Below is a small trained network, with its code and all its weights. Each question gives an input and a class and asks what happens when units are switched off, that is, made to give their printed mean instead of their output.

import numpy as np


def w(rows, s, z=0):
    codes = np.array(rows[::2]) - 128.0
    scale = np.full(codes.shape[1], s)
    scale[-1] = z or s
    return codes * scale


def f(y):
    return y / 2 * (1 + np.tanh(0.7978845608 * (y + 0.044715 * y**3)))


def log_softmax(a):
    a = a - a.max(-1, keepdims=True)
    return a - np.log(np.exp(a).sum(-1, keepdims=True))


def net(x, mask):
    res = np.array(x, float).reshape(1, 2) / 4 @ E
    y = f(res @ A[0][:, :-1].T + A[0][:, -1])
    res = res + np.where(mask, y, B[0][:, -1]) @ B[0][:, :-1]
    return log_softmax(res[-1] @ U[:, :-1].T + U[:, -1])


A, B = {}, {}
E = w([
[200,95,171,52,10],'x0',
[69,89,40,3,169],'x1',
],0.011)
A[0] = w([
[93,156,93,190,219,255],'N0',
[209,33,182,44,11,206],'N1',
[64,39,39,14,143,169],'N2',
[116,114,46,130,228,120],'N3',
[86,79,1,40,116,166],'N4',
[60,140,76,203,162,204],'N5',
[28,90,53,99,223,159],'N6',
[112,82,47,88,174,120],'N7',
[155,190,208,214,108,247],'N8',
],0.0095,0.0086)
B[0] = w([
[136,243,57,114,177,247],'N0',
[143,75,237,141,53,247],'N1',
[74,57,126,3,169,234],'N2',
[109,125,83,111,112,195],'N3',
[80,60,142,28,127,220],'N4',
[133,188,67,111,167,217],'N5',
[80,142,100,67,110,232],'N6',
[84,109,138,53,85,181],'N7',
[223,223,147,212,140,235],'N8',
],0.012,0.016)
U = w([
[168,254,86,157,230,224],'0',
[38,163,53,53,156,164],'1',
[127,149,239,207,7,251],'2',
[79,5,215,77,106,79],'3',
[91,77,112,174,178,30],'4',
[75,129,142,151,146,6],'5',
[134,91,98,145,139,42],'6',
],0.0081,0.0034)

Each question gives the input, the list of numbers given to net, and the class t.
The units are the neurons (one row each of A and B). Each row of codes is followed by its name. A weight is (code - 128) times the scale printed after its matrix; where a second scale follows, it is the last column's (A, B and U).
mask holds one flag per neuron, in row order. A switched-off neuron (its flag False) gives its mean, the last column of its row in B, instead of its output. The means were averaged over made-up inputs and are rounded, as every weight is.
A unit's drop is (log p(t) with every unit on - log p(t) with that unit switched off) / (log p(t) with every unit on - log p(t) with every unit switched off).
unit that matters most: the unit with the biggest drop
top k neurons: the k neurons with the biggest drops, biggest first
drop of u: that unit's drop, to one decimal
input [-7,0], class 0: unit that matters most : N2
input [2,0], class 2: top 2 neurons : (N2; N4)
input [0,-6], class 0: top 2 neurons : (N1; N8)
input [6,1], class 3: top 2 neurons : (N8; N0)
input [1,-5], class 2: top 2 neurons : (N0; N5)
input [1,2], class 3: top 2 neurons : (N0; N5)
input [4,0], class 2: top 2 neurons : (N2; N4)
input [-3,0], class 0: top 2 neurons : (N2; N4)
input [-8,0], class 0: drop of N4 : 0.2
input [0,-3], class 0: drop of N1 : 0.8
input [-4,-3], class 0: drop of N0 : 0.0
